In the rows, 128 means zero.
Here are made-up objects, facts about them, and rows of numbers that follow some of those facts. Name the object behind each unnamed row.

How the objects are related:
[flenu, pupli, klenok, feplim, tudral, loba, stugima, zupun, breflos, staplok, flamo, grosoflon, lomebrem, briplem, soflus, ronotre, liboplon, pufle, pladil, drisipa, grebul, fadu, replis, kifi, navir, mibe, skola, briflok, roko, skestik, gebruzur, plesur, gistil, skabas, gaplabul, lakli, gabus, plute, rogrun, drusok, sunan, lekapok, briplil] stamuk 556
[tratral, zezim, nudre, flezik, trusim, futrol, skugol, bruste, seve, radis, flafugral, skatrer, plosta, puvazo, vize, stafli, bribufla, pledrus, kabrek, medil, britradre, geflun, vetro, putreklek, foram, grebun, nuvas] stamuk 469
[skidam, brevuk, gritur, nolo, klodror, bistun, skotram, dulu, drulir, totos, skozan, brabun, vitas, drema, pegon, zadu, klistal, flupor, tride, vonukler, ladem, kledal, trises, plistuk, davim, skeflik, nubol, nima, mudre, dreplil, platro, grolo, segobra, plados, leti, flapum, stoge, zedales, vebrom, trodron, fugra, vumus, laske, bugoplu, trote, draklom, goron, gapos, zoti, breme, fevum, buriski, fise, druflu, zitan, grukleve, skeke, zodrupla, flagrok, feras, puvidan, modun, teska, grepar, bista] stamuk 884
[pedul, brobrasku, fluskir, gefus, plozone, brigar, pegomon, nutrik, kostozi, kebron, gromur, fini, nanin, tufla, terer, loza, bolo, ropladre, lovil] stamuk 515
brobrasku viplen: lomebrem, zitan, fini, skola
klodror viplen: breflos, dreplil, breme, zedales, skestik
skotram viplen: drulir, pupli, feplim, kabrek, leti
futrol viplen: davim, stafli, terer, drema, kostozi, feras, tudral, gistil
totos viplen: soflus, terer, liboplon, laske, flafugral, feras, druflu, plesur
bruste viplen: lomebrem, ronotre, buriski, bistun, loba
seve viplen: tride, platro, grukleve, plute, flagrok, klenok
radis viplen: davim, trote, grosoflon, gefus, mudre, pedul
skozan viplen: nudre, buriski, modun
brabun viplen: staplok, briplem, soflus, terer, goron, zezim, pegomon, feplim, trodron
fluskir viplen: nubol, nolo, medil, navir, mibe
brigar viplen: draklom, briplil
stugima viplen: trises, lomebrem, soflus, breme, kebron, foram, tratral
klistal viplen: skidam, putreklek, bribufla, fini, grebul
skatrer viplen: grebun, klenok, zedales, modun
flupor viplen: skeke, zupun, kebron, gromur, zedales
flamo viplen: roko, puvazo, gaplabul, skugol
nutrik viplen: dulu, trises, tufla
ladem viplen: pegon, gapos, nuvas, teska, vitas, skugol
plistuk viplen: briplem, plute, lekapok
pufle viplen: trote, pupli, roko, loza, tudral, fise
pladil viplen: dulu, pegon, tudral, skola, nima
replis viplen: lovil, tride, britradre, brevuk, sunan
grolo viplen: vetro, puvidan, pegon, fugra, nubol, nudre, skabas
segobra viplen: vitas
flapum viplen: putreklek, flagrok, foram, medil
stoge viplen: lomebrem, plute, pegomon, skeflik, gritur
vebrom viplen: pegon, trusim, grosoflon, briflok, ropladre, fadu, leti, nuvas, kledal, flenu
gebruzur viplen: skeflik
vumus viplen: davim, draklom, plosta, nanin, nuvas
bugoplu viplen: kostozi, grosoflon, lakli, flezik, rogrun
zoti viplen: dreplil, drusok, laske, pledrus, ropladre, kebron
fevum viplen: vonukler, pegon, zupun, nolo
gabus viplen: briplem, pegomon
zodrupla viplen: plozone, vonukler, flezik
grepar viplen: breflos, trusim, laske, geflun, zadu, navir, pedul
bista viplen: grukleve, pegomon, skeflik, kifi, vize, bolo

Some rows with their names:
tufla: [173  96 102 105 113 122 198 105 138 123 143 144 172 104 142 120 108 104
 132  90 157 239  97  95 161 159 140  97 122 157 109 127 111 126 154 117
 120 134]
goron: [168 115 135 114 112 138 152 149  99 121 120 159 120 118 118 123  73 148
 128 123 141 132 128 128  91 100 107 143 116 148  95 114 131  93 100 167
 115 151]
skidam: [128 118 136 114 108 135 213 143 102 119 122 170 127 143 103 155  76 164
 129 101 102 141 109 120  92 108 101 105 125 147 101 114 137 142 147 113
 113 116]
plesur: [134 187  99 127 106 122 119 109  96 113 118 108 136 137 148 129 162 180
 127 153 145 112 126 107 194 116 148 153 140 173 134 119 117  94  98 120
 130 110]
gistil: [128 223  99 142 109 126 120 101 100 114 114 100 153 140 118 128 151 156
 138 161 130 107 132 101 190 128 139 141 134 178 157 119 122  97 100 140
 146 117]
gebruzur: [122 166  98 151 112 130 120 107  97 110 112 100 144 119 104 121 119 141
 128 164 153 112 110 165 151 147 129 169 174 181 135 118 114  88 104 117
 158 116]
puvazo: [121  98 161 169 148 113 164 108 171 120 116 135 119  98  98 134 151 109
 128  90 106 144 206  84 147 106 101 106 175 159 136 191 122  87 104 120
 124 237]
loba: [120 177 107 125 112 139 124 103  97 113 113 102 153 115  98 120 192 146
 123 150 151 145 106 159 160 121 146 170 189 155 141 120 120  90 108 113
 125 107]
briplil: [130 224  99 138 110 123 124 103  98 119 114 105 154 129  98 116 150 152
 128 138 114 121 148 104 186 175 130 120 127 163 150 119 120  96  97 120
 146 113]
davim: [184 166 120 115 114 124 163 117 113 127 126 168 116 129 104 155  76 146
 142 104 105 114 161  92  97 105 106 108 119 145  99 117 169 148 103 181
 117 149]
lovil: [169  95  92 114 120 125 167  98 157 118 116  98 149 106 134 118  77 100
 127  84 113 214  94 111 147 233 105  98 135 155 116 123 114 114 129 110
 126 136]
lakli: [126 223 100 147 110 119 123 101 101 113 121 106 146 131 103 122 154 135
 147 144 100 104 136  93 198 147 142 154 129 176 151 118 117  97 100 140
 149 112]
staplok: [128 192  99 133 109 125 120 104  94 117 117 104 129 118 137 114 140 166
 127 163 175 134 124 142 170 125 135 173 164 177 141 115 116  89 102 131
 125 113]
briflok: [135 212  97 120 106 121 118 109  97 114 121 103 141 124  99 125 186 152
 124 145 134 123 153  93 195 162 149 136 126 162 122 118 118  95  94 116
 138 111]
ronotre: [124 175 102 126 110 134 133 108  96 114 118  96 157 118  98 121 197 149
 126 149 145 143 104 158 159 115 150 170 187 158 137 115 116  91 104 118
 126 114]
drulir: [173 140 125 113 124 123 147 146 102 129 118 165 122 121  99 129  76 135
 127 120 137 149 164 107  95 107 110 108 117 153  96 121 146 115 101 161
 118 161]
zodrupla: [165 114 124 147 167 145 155 156 100 121 118 141 123 155 100 144  71 104
 128 118  99 102 136  94  96 106 112 136 119 155 102 118 132 166 154 124
 126 113]

Name these rows:
No name comes twice in this set of rows, the named rows included.
[208  99 101 111 112 121 186 100 148 127 154 117 158 107 177 118  81  98
 164  89 131 191 102  88 189 175 143 100 117 156 123 135 109 154 140 167
 126 162] : kostozi
[122 194 101 139 109 127 122 104  94 117 116 101 153 127 104 124 153 152
 122 140 118 117 128 126 172 157 127 134 149 168 144 117 121  95 105 115
 162 110] : drisipa
[143  90  98 110 113 124 231 103 141 126 144 132 187 100 138 122  99 105
 131  88 131 248  96 114 153 154 126 100 147 157 138 118 109 134 178 118
 120 131] : fini
[172  90 101 112 112 130 167 101 140 123 114 102 143 100 172 115  82 100
 130  89 171 221  92 133 139 186 124 106 143 155 103 120 106  95 143 116
 121 162] : bolo
[194 100  99 112 133 124 167 106 155 141 136 126 167 109 128 125  83 102
 128  91 169 239 100  90 171 191 131 105 114 152 113 132 110 127 126 143
 124 185] : loza
[199  96 103 109 126 126 182  98 141 123 152 106 163 104 124 118  88 100
 152  84 104 171 100  95 189 190 145 105 122 150 105 138 111 168 157 134
 123 135] : plozone
[200  95  97 114 166 117 154 107 146 114 113 107 176 106 124 121  83  94
 128  90 133 183 100  92 176 212 128  99 115 166 100 123 110 134 147 112
 159 163] : brigar
[126 182 103 114 107 121 122 101  92 113 125 114 129 121 144 122 171 198
 129 149 162 143 111 128 186 106 148 161 167 161 142 120 117  88 104 122
 124 111] : soflus

The same objects again, as new rows of numbers:
Some rows with their names:
buriski: [115 131 144 117 123 153  96 101 130 122 132 143  93 104 141 151  83  95
 153 110 204 163  98 117 178 102 173 156 146 169 128 146  79 138 102 170
 108 108 177 119  60 171 129 156  92 138 108 173 159 113 132 126]
gromur: [145  90 119 121 137 143  70 122 164 100 141 107  90 110 156 157  93  92
 126 110 208 113 121  64 124 134 131 107 163 107 101 112 114 121 151 133
  78  80 157 138  89 172 114 187 101 170 132 170 139 122 141 136]
loba: [144 133 128 116 123 125 104 141 134 120 122 151  93  92 115 137  79 128
 109 132 185 151  96  99 157 116 149 117 146 167 126  77 121 152 134 168
  68  78 115 100  98 167 122 182  82 165 167 131 160 150 103 128]
grebun: [109 110 163 154 149 142  71 134 168 160 123 146  96 152 161 133  89  90
 115 126 186 153  99 117 167  99 128 135 135 118  97 130  86 136  99 132
  65  90 170  82  67 172  90 171  71 169 138 143 124 115  95 150]
bribufla: [115  96 161 153 137 135  72 138 168 163 116 132  97 153 141 136  75  91
 126 123 183 167  99 105 145  98 125 133 135 119  99 142  88 140  96 133
  68  79 158  97  69 178  87 188  76 152 146 131 138 123  94 158]
drema: [120 113 141 117 118 147 110 122 145 129 143 133 102 123 119 135  67 102
 149 124 212 155 123 117 157 107 151 151 136 170 129 139  70 151  97 139
 106 105 142 134  58 157 123 166  98 129 102 176 161 122 140 135]
briplil: [131 133 139 115 110 126 106 141 148 127 136 156  96  87 113 135  69 124
 107 148 186 121  96 115 144 114 134 118 149 167 123  79 114 167 142 157
  66  76 109 119 107 158 104 181  88 164 163 134 158 146 114 127]
tride: [116 110 164 114 111 150  94 120 134 133 132 146  96 120 123 134  84  92
 150 123 196 133 116 126 153  98 151 152 140 174 119 143  74 149 108 154
 105  93 138 145  57 145 122 159  87 133 103 178 161 118 143 145]
vize: [113  94 164 153 154 130  78 139 168 158 115 140 106 163 155 138  83  97
 134 141 185 170 104 119 148 109 123 125 132 115  98 141  82 139  97 129
  66  77 162  85  84 167  87 174  82 160 145 131 139 132  97 160]
flupor: [124 114 135 150 139 114  63  93 116 109 165 157 132  90 164 163  89  84
 126 161 190 137 163  78 126  91 149 148 161 175 138  90  81 133 105 143
 107  71 162  82  60 142 132 168  94 142  99 185 144 105 142 129]
feras: [118 110 133 124 123 151 111 120 142 127 152 129 106 121 116 138  67 101
 147 118 222 156 126 110 155 109 137 154 133 178 133 143  69 158 100 135
 109 105 128 126  59 163 122 173 101 127 101 177 159 120 140 134]
nutrik: [150  95 113 126 150 118  63  94 116  99 146 105 116 113 121 180  71  81
 147 109 200 130 117  60 123 134 124 112 179 106  98  92 122 144 139 138
  89  71 166 101 103 195 114 189 108 152 113 149 149 117 132 127]
briflok: [150 126 124 120 120 123 114 142 142 120 131 152 102  88 116 132  75 125
 104 157 183 135 106 101 141 114 137 111 149 173 123  77 116 158 142 157
  63  75 107 104 103 154 113 176  85 166 167 134 158 149 109 129]
tratral: [111  97 165 155 158 136  77 134 168 162 119 131 104 155 148 136  74  97
 116 123 183 170  98 101 147 100 124 125 132 121 100 130  94 135  95 130
  65  78 159  86  68 171  87 185  73 162 141 133 136 112  93 157]
stafli: [120  98 160 154 158 144  79 136 168 159 121 133 103 154 151 137  73  92
 117 126 186 165 104 102 158 106 124 133 131 128  99 140  86 150  92 130
  66  94 153  85  78 186  83 182  79 158 133 132 136 128  94 153]
plute: [150 113 160 112 111 132 110 140 121 133 125 156  91  97 115 141  95 125
 108 132 188 121  99 117 156 119 137 118 156 152 119  78 115 156 154 163
  67  68 105  91  99 148 110 158  64 165 164 131 157 149  98 144]
radis: [104 114 157 155 117 114  67 141 165 159 160 150 129 160 156 162  64  84
 135 164 186 121 131  81 145 111 123 150 129 170  98 110  71 177 136 130
  67  98 129  84 104 196  88 187 112 131  97 163 135 151  98 137]

Name these rows:
No name comes twice in this set of rows, the named rows included.
[112 135 148 119 115 151  92 104 130 137 145 152  92  97 152 145  91  89
 148 120 203 134 105 119 175  95 171 156 148 174 120 139  76 139 116 167
 103 109 179 116  57 159 130 150  86 152 106 180 156 109 133 127] : modun
[148 137 125 115 112 115  70 139 116 121 154 151 131  88 112 158  64 109
 110 164 184 116 106  72 140  99 137 121 177 146 117  77 123 177 150 168
  66  69 112  90 106 172 103 184  98 139 148 137 156 149  97 116] : flamo
[139  87 165 112 107 113  68  97 118 134 125 152 103 103 111 161  87  81
 156 143 183 134 120  79 124  91 125 159 162 169 117 141  74 162 107 170
 106  66 101 147  55 152 100 189  79 126  97 181 154 112 136 168] : flapum
[162  85 111 128 144 112  73  95 117 116 146 107 134 107 140 131  95  80
 153 178 184 153 161  62 122  91 165 152 177 157 125 108  70 161  96 173
 108  73 154 100  63 162 133 155 110 127 102 184 153 125 114 159] : fevum
[144 119 113 130 123 114  72 106 126 111 162 137 131 127 125 138  59  84
 156 172 182 118 164  96 122  93 156 149 172 167 130 133  68 177 105 154
 107  78 150 115  84 156 118 169 109 130  96 182 153 126 131 123] : vebrom
[152  85 134 114 138 152  97 127 134 100 145 109  91 160 124 175 100  91
 147 112 240 111 153  69 134 137 128 106 170 104 101 123 110 124 156 130
  96  71 130  95 104 157 105 166  83 171 152 147 157 142 139 149] : pegomon
[109 126 150 130 124 145  86 104 127 118 160 155 102  96 160 139  87 101
 129 137 210 136 129 118 159  96 165 146 143 177 128 132  75 127 106 140
 107  97 167 103  59 146 131 154  85 156 101 181 153 107 142 127] : zedales
[116  96 162 113 106 143  84 114 128 134 123 150  92 118 117 133  83  95
 154 124 193 144 112 121 138  94 133 156 141 167 117 149  69 140 107 156
 107  85 124 146  59 143 115 169  81 127 105 179 158 116 140 160] : flagrok
[153  84 162 112 108 153  91 102 115 146 162 152 130 153 112 179 100  78
 152 115 221 111 163  90 168 101 129 160 175 144 124 133  76 172 153 137
 108  74 105  85  64 147 117 153  62 127 108 181 157 118 100 154] : plistuk
[105 115 141 133 124 144  97 112 134 111 153 149 111 105 142 134  69 113
 134 133 217 156 134 120 136 100 140 142 134 176 133 140  75 129 100 132
 108  90 145 116  58 143 130 169  96 136  98 179 157 109 146 130] : dreplil
[161 101 142 114 111 153 127 141 119 155 152 145 107 103 109 140  93 127
  99 115 207 113 128  79 170 126 126 116 158 146 121  76 114 166 153 136
  64  75 106  84  98 143 119 153  65 158 163 130 160 148  96 147] : briplem
[128 130 140 118 138 119  88 139 123  99 118 153  91  93 111 162  75 127
 128 118 198 177 100  77 157 125 141 111 151 170 136  78 127 141 114 169
  66  69 129  86 100 171 127 188  78 161 166 129 162 147 102 126] : lomebrem
[103 128 152 150 123 115  66  95 116 107 161 154 132  94 160 170  79  83
 113 153 201 126 158  94 128  92 135 149 154 174 140  88  88 136 110 136
 109  73 155  84  58 142 131 181  99 138  96 185 146 103 141 126] : klodror

Now the same objects, written a new way:
Some objects and their rows:
stoge: [ 52 140 112 121 126  74 141 100 122  54 126 107 146 101 134 174 132 177
  89 161 142 119 117 125 125 113 191 112  83 105  60 146 134 102 148 137
  97  93  84 196 155 116 186  93 139]
vebrom: [ 63 155 130  97 135  71 117  92 131  72 110 106 123 112 118 186 130 175
 113 143 131 127 137 131 138  99 182 128  83 102  34 152 112 120 151 138
  89  99 100 176 160 110 188  91 130]
vitas: [ 97 122 152 128 146  96 117  85 119  81 103 119 109  95 113 174 125 162
 105 141 126 135 102 136 145 115 195 123  91 115  71 125 130 121 143 136
 102 106  70 152 151 130 156  96 133]
gabus: [ 56 116 101 119 172  85 138 112 135  75 124 133 144  64 161 130 155 149
 109 148 168 131 131 137 141 110 173 109  92 117  60 144 174 144 164 137
 115 133  95 156 184 147 162 128 126]
flapum: [ 49 144 114 118 122  74 139  86 125  64 110 102 132 112 135 172 120 178
 107 143 149 117 117 130 132 104 193 129  89  85  66 132 134 112 143 143
  91  99  92 188 159 124 191 107 140]
grepar: [ 62 143 118 101 138  74 126  86 129  77 104 100 128 115 137 180 123 168
 111 139 134 129 135 130 132 101 193 135  76  85  38 151 118 110 150 145
  85  93 113 172 167 105 183 109 139]
replis: [ 32 125 107 105 166  77 130  97 138  70 118 114 137  67 161 133 141 160
 126 146 169 114 124 155 149  93 167 130  98  91  84 144 174 150 160 133
  98 135  98 154 186 169 179 135 130]
nudre: [ 75  84 133 120 145  61 124  88 137  72  73 124  88  99 133 135 143 145
 115  95 118 100  76 137 175 115 167  75  98 118  92  95 119 153 169 124
 105  88  79 118 175 154 139 109 134]
skozan: [ 54 150 129 117 129  77 133  91 127  64 110 103 114 105 116 167 127 184
 108 151 144 119 114 134 140 103 192 120  90 100  51 133 119 111 136 143
  95  95  90 183 151 122 181  91 136]
gromur: [ 73  89 129 126 143  86 123 101 111  95 106  85 130  80 151 120 122 187
 109 104 118 138  90 110 146  92 168 105 106  81  51 157 128 120 140 143
 115 122  99 127 153 156 121  97 179]
stafli: [ 84  76 116 117 130  65 117  89 125  78  80 141 127 102 156 153 138 123
 106  79 111 113 103 116 155 124 171  83  96 116 106 104 139 159 196 119
 101 102  81 115 192 127 150 118 128]
tride: [ 82 107 136 134 153  84 125  82 107  65 118  96 124  89 138 169 112 162
  94 157 134 125  83 142 133 117 201 137  79  94 103 128 148 108 138 131
  86  98  80 157 152 145 164 116 145]
skeke: [ 88 116 132 133 154  86 131  81 118  88 101 103 112  98 133 162 124 161
 103 143 134 132 105 134 137 111 208 129  77  92  57 131 128 111 141 148
  96  97  94 152 159 123 153 113 144]
puvazo: [ 77  86 131 114 138  64 114  92 130  68  76 134 106  98 135 150 142 138
 112  92 108 106  86 128 170 119 162  75 101 129 102 103 126 159 185 116
 103  95  70 120 181 143 148 106 127]
tudral: [ 89 102 126 133 166 113 124  94 133 109  97 154 123  67 151 127 148 131
 121 118 158 146 128 138 150 124 184 121 109 121  75 117 179 167 170 141
 131 160  73 125 186 152 140 130 125]
pupli: [ 92 104 128 128 176 102 121 102 130 102 105 150 121  60 149 128 150 134
 120 129 152 147 123 140 151 118 178 118 105 128  69 128 175 162 164 137
 126 151  78 124 185 151 140 125 123]
pegomon: [ 86  71 130 141 143  96 124 119  99  77 128  99 154  59 158 125 128 175
  87 120 113 148  78 102 135 111 165  92 102 107  75 160 152 111 149 128
 123 120  76 133 147 152 117  90 178]

Rows to name:
No name comes twice in this set of rows, the named rows included.
[ 97 125 142 131 131 101 118  87 114  83 105 126 127 101 123 181 126 155
  99 134 126 143 112 126 133 124 192 127  90 118  73 129 139 121 153 135
 104 111  66 159 157 118 165  97 131] : fise
[ 62  85 133 122 138  89 115 104 103  75 120  81 143  72 156 131 115 185
 103 112 120 132  76 119 149  91 156 115 108  82  95 161 149 122 143 125
 103 124  82 134 151 172 135  93 177] : lovil
[ 30  99 103  97 133  33 133  98 138  36  98 103 129  98 154 146 137 156
 107 114 128  82  88 132 159 103 159  77  89 100 104 124 126 142 179 110
  80  73  96 150 184 147 181 115 138] : seve
[ 50 106  98  92 111  47 121  95 139  62  86 139 142 117 158 166 146 137
 115  81 118 101 126 111 154 112 161  77  96 113  84 122 130 158 201 118
  93  98  92 143 198 113 184 107 124] : futrol
[ 47 144 110 108 143  87 131 100 146  89 103 144 127  80 144 132 154 158
 129 126 171 126 146 135 152 103 167 110 115 109  46 127 163 161 166 147
 124 151  90 161 185 147 172 119 120] : pladil
[ 68  97 120 129 194  88 136  90 129  88 109 119 114  56 159 114 143 145
 118 146 167 127 103 156 154 110 186 127  93  97  83 129 178 149 150 143
 111 133  93 128 179 173 140 143 140] : klenok
[ 69  82 129 132 137  87 120 115  99  71 129  90 154  68 154 128 122 186
  92 121 119 139  77 109 141  98 154  98 107  99  77 164 147 113 144 125
 113 116  78 141 147 159 127  88 174] : bolo
[ 82 120 135 138 135  93 134  88 120  77 106 112 117  99 126 164 127 169
  95 144 139 129 103 129 135 123 200 120  89 107  66 118 137 112 141 143
 109 102  74 166 149 125 161 102 140] : bistun
[104 107 127 137 136 101 123  86 109  96 103 124 136  98 143 179 127 142
  95 127 126 147 120 116 121 128 208 129  82 106  70 130 147 117 156 146
 103 114  84 150 165 106 157 110 139] : feras
[ 73  77 124 120 141  57 126  83 130  72  71 119 102 100 148 135 136 138
 114  93 123  99  78 135 169 116 177  86  95 101 106  94 129 154 176 127
  99  91  87 111 184 151 145 125 138] : medil
[ 50 139 121 107 154  85 124 104 142  82 109 140 127  73 139 135 153 154
 130 134 162 128 137 145 157 102 163 115 105 116  53 136 160 161 165 137
 113 147  84 153 183 154 172 114 118] : flamo
[ 62 139 108 112 125  76 135 108 123  58 125 116 158 102 139 182 137 167
  86 155 136 130 137 114 120 115 190 111  78 114  45 156 130 103 158 139
  97  95  96 190 165  93 187  93 133] : brabun
[ 77 105 126 128 187  91 129  86 137 106  93 129 102  67 150 114 149 143
 128 132 161 134 119 151 159 109 189 125  98  99  57 124 164 158 151 150
 123 141  97 120 184 163 132 139 134] : zupun
[ 38 120 125 104 120  75 122 106 122  74 110  83 136  92 139 133 123 201
 118 108 129 124 107 112 151  77 153 107 115  79  45 165 123 125 145 137
 109 120 104 155 154 152 156  84 171] : fluskir

